Below are the code and all the weights of a small trained network. Each question names an input and a target symbol and asks about switching units off, where a switched-off unit gives its printed mean instead of its output.

import numpy as np


def w(rows, s, z=0):
    codes = np.array(rows[::2]) - 128.0
    scale = np.full(codes.shape[1], s)
    scale[-1] = z or s
    return codes * scale


def norm(h):
    return h / np.sqrt((h * h).mean(-1, keepdims=True) + 1e-5)


def f(y):
    return y / 2 * (1 + np.tanh(0.7978845608 * (y + 0.044715 * y**3)))


def softmax(a):
    e = np.exp(a - a.max(-1, keepdims=True))
    return e / e.sum(-1, keepdims=True)


def log_softmax(a):
    a = a - a.max(-1, keepdims=True)
    return a - np.log(np.exp(a).sum(-1, keepdims=True))


def net(x, mask):
    ids = ['ΓΔΠΦΩαβεζηλμξψ'.index(c) for c in x.split()]
    T = len(ids)
    res = E[ids] + P[:T]
    u = 0
    for l in range(3):
        r = norm(res)
        for j in range(2):
            rows = slice(2 * j, 2 * j + 2)
            q, k, v = (r @ M[l][rows].T for M in (Q, K, V))
            z = softmax(np.where(np.tri(T) > 0, q @ k.T / 2**0.5, -1e9)) @ v
            o = O[l][rows]
            res = res + np.where(mask[u + j], z, o[:, -1]) @ o[:, :-1]
        u += 2
        y = f(norm(res) @ A[l][:, :-1].T + A[l][:, -1])
        res = res + np.where(mask[u : u + 4], y, B[l][:, -1]) @ B[l][:, :-1]
        u += 4
    return log_softmax(norm(res)[-1] @ U[:, :-1].T + U[:, -1])


Q, K, V, O, A, B = {}, {}, {}, {}, {}, {}
E = w([
[26,130,184],'Γ',
[38,139,180],'Δ',
[39,136,180],'Π',
[39,137,182],'Φ',
[255,108,167],'Ω',
[211,112,31],'α',
[165,125,19],'β',
[193,116,35],'ε',
[109,132,7],'ζ',
[99,134,3],'η',
[127,181,146],'λ',
[128,183,148],'μ',
[105,158,4],'ξ',
[212,108,198],'ψ',
],0.0075)
P = w([
[136,164,91],'0',
[111,100,164],'1',
[122,254,87],'2',
[79,169,194],'3',
[113,57,135],'4',
[111,253,104],'5',
[78,169,191],'6',
[172,27,34],'7',
[83,251,147],'8',
[77,165,193],'9',
[75,43,108],'10',
],0.0059)
Q[0] = w([
[15,199,217],'0.h0',
[179,114,165],'0.h0',
[49,2,67],'0.h1',
[171,182,97],'0.h1',
],0.006)
K[0] = w([
[14,8,254],'0.h0',
[171,94,125],'0.h0',
[126,68,4],'0.h1',
[98,140,178],'0.h1',
],0.0058)
V[0] = w([
[106,85,144],'0.h0',
[93,68,157],'0.h0',
[88,45,133],'0.h1',
[127,252,113],'0.h1',
],0.0035)
O[0] = w([
[142,152,50,135],'0.h0',
[88,235,127,147],'0.h0',
[254,119,232,92],'0.h1',
[24,117,20,245],'0.h1',
],0.0017,0.0013)
A[0] = w([
[142,156,132,34],'0.n0',
[83,215,136,18],'0.n1',
[101,1,112,160],'0.n2',
[80,199,149,1],'0.n3',
],0.0082,0.0035)
B[0] = w([
[121,93,83,67],'0.n0',
[254,45,170,231],'0.n1',
[50,87,158,251],'0.n2',
[232,94,121,203],'0.n3',
],0.0058,0.0018)
Q[1] = w([
[112,148,91],'1.h0',
[182,83,56],'1.h0',
[72,254,91],'1.h1',
[183,232,57],'1.h1',
],0.0088)
K[1] = w([
[175,130,181],'1.h0',
[157,39,76],'1.h0',
[32,118,147],'1.h1',
[138,2,181],'1.h1',
],0.0087)
V[1] = w([
[133,68,134],'1.h0',
[241,63,99],'1.h0',
[110,40,186],'1.h1',
[41,3,157],'1.h1',
],0.0038)
O[1] = w([
[87,123,66,78],'1.h0',
[65,175,137,12],'1.h0',
[62,127,216,102],'1.h1',
[4,175,220,71],'1.h1',
],0.0032,0.0011)
A[1] = w([
[166,2,132,251],'1.n0',
[146,202,174,78],'1.n1',
[132,161,36,11],'1.n2',
[49,168,78,220],'1.n3',
],0.0089,0.0015)
B[1] = w([
[63,2,234,220],'1.n0',
[95,182,81,239],'1.n1',
[115,143,210,174],'1.n2',
[135,103,205,252],'1.n3',
],0.0053,0.0026)
Q[2] = w([
[121,123,201],'2.h0',
[135,129,216],'2.h0',
[168,53,246],'2.h1',
[148,234,182],'2.h1',
],0.013)
K[2] = w([
[180,154,90],'2.h0',
[193,163,59],'2.h0',
[193,245,63],'2.h1',
[135,47,28],'2.h1',
],0.011)
V[2] = w([
[159,254,53],'2.h0',
[59,100,90],'2.h0',
[219,100,234],'2.h1',
[210,70,31],'2.h1',
],0.0084)
O[2] = w([
[198,174,135,253],'2.h0',
[121,83,142,85],'2.h0',
[253,76,176,120],'2.h1',
[103,49,125,66],'2.h1',
],0.011,0.0056)
A[2] = w([
[94,255,229,161],'2.n0',
[5,205,45,76],'2.n1',
[215,136,241,43],'2.n2',
[252,89,152,254],'2.n3',
],0.0047,0.0057)
B[2] = w([
[160,43,60,255],'2.n0',
[189,100,64,135],'2.n1',
[148,144,39,133],'2.n2',
[23,2,115,241],'2.n3',
],0.0055,0.0056)
U = w([
[106,176,213,252],'Γ',
[156,170,152,145],'Δ',
[153,156,144,63],'Π',
[177,195,162,234],'Φ',
[160,79,138,80],'Ω',
[77,92,114,137],'α',
[115,97,4,56],'β',
[131,69,95,101],'ε',
[61,164,75,53],'ζ',
[59,149,93,83],'η',
[155,68,192,173],'λ',
[166,94,138,77],'μ',
[93,138,105,141],'ξ',
[225,88,173,36],'ψ',
],0.017,0.0035)

Each question gives the input, a string of symbols that net reads in full, and the target symbol t.
The units are the heads (2 rows each of Q, K, V and O) and the neurons (one row each of A and B). Each row of codes is followed by its name. A weight is (code - 128) times the scale printed after its matrix; where a second scale follows, it is the last column's (O, A, B and U).
mask holds one flag per unit, layer by layer, with each layer's heads first. A switched-off unit (its flag False) gives its mean, the last column of its rows in O or B, instead of its output. The means were averaged over made-up inputs and are rounded, as every weight is.
A unit's drop is (log p(t) with every unit on - log p(t) with that unit switched off) / (log p(t) with every unit on - log p(t) with every unit switched off).
The circuit of an input: a set's keep is (log p(t) with only the set's units on - log p(t) with every unit switched off) / (log p(t) with every unit on - log p(t) with every unit switched off). Starting from the 12 units with the biggest drops (on a tie, the unit counted first), units are removed one at a time, each time the one whose removal leaves the highest keep (on an exact tie, the one counted first), for as long as the keep stays at least 0.8.
circuit, biggest first: the units of the circuit, biggest drop first
top k neurons: the k neurons with the biggest drops, biggest first
heads that matter: for each layer, one digit per head in row order, 1 if its drop is at least 0.15 and else 0, layers parted by /
input ε Φ ε β Δ ζ ζ Φ ζ, target Φ: heads that matter : 00 / 01 / 00
input Φ Φ ψ ε, target Φ: heads that matter : 00 / 01 / 00
input ζ Φ Φ β λ Φ Φ, target ζ: heads that matter : 00 / 01 / 01
input ψ μ Φ, target ψ: circuit, biggest first : [2.h1]
input ξ Φ Π Δ Φ β, target Φ: heads that matter : 00 / 01 / 01
input Δ β Φ, target β: heads that matter : 00 / 00 / 10
input Φ β Φ Γ Φ, target Γ: heads that matter : 00 / 00 / 11
input ζ Δ λ ψ Δ ζ β, target ζ: heads that matter : 00 / 01 / 01
input Φ β Γ ζ Φ λ ε ε ψ Π, target Φ: heads that matter : 00 / 00 / 10
input β ψ Φ ε, target β: top 3 neurons : [1.n3 1.n0 0.n1]
input λ Ω β Δ, target λ: top 2 neurons : [1.n3 1.n2]
input Δ η β, target ζ: circuit, biggest first : [2.h1 1.h1]
input ψ β Φ ζ, target ψ: heads that matter : 00 / 01 / 11
input ψ β Φ Γ Φ Φ Φ λ Γ Φ Φ, target Γ: circuit, biggest first : [2.h1]
input β Φ Φ Φ, target β: heads that matter : 00 / 01 / 11
input ψ Δ Φ Φ ψ μ ψ β ε, target β: heads that matter : 00 / 10 / 01
input β Φ λ Φ Φ Φ Ω β η μ, target β: heads that matter : 00 / 01 / 01
input λ Π β ψ Δ Φ Δ, target λ: circuit, biggest first : [2.h1 1.h1 1.n2]
input Φ Φ β β λ Φ β, target Φ: heads that matter : 00 / 00 / 00
input ε β Φ Φ β Π, target β: top 2 neurons : [1.n1 1.n3]
input ψ ψ Φ Φ Δ ψ Π, target ψ: circuit, biggest first : [2.h1]
input ε β μ ξ α Δ β Φ η, target Φ: heads that matter : 00 / 11 / 10
input μ Δ Φ Ω Φ ε, target Φ: top 2 neurons : [1.n2 1.n3]
input ψ Γ Φ ψ Δ λ μ, target ψ: top 2 neurons : [0.n1 0.n3]
input Π ψ Ω ζ Φ ζ, target Φ: top 3 neurons : [1.n2 1.n3 1.n1]
input β Γ β Φ Π Φ Φ Γ Ω Γ, target β: top 2 neurons : [2.n0 1.n0]
input Φ η β Φ Φ Π Φ, target Φ: top 2 neurons : [1.n2 1.n3]
input μ Π μ β Φ η Φ ψ β, target ψ: top 3 neurons : [1.n3 1.n2 1.n0]
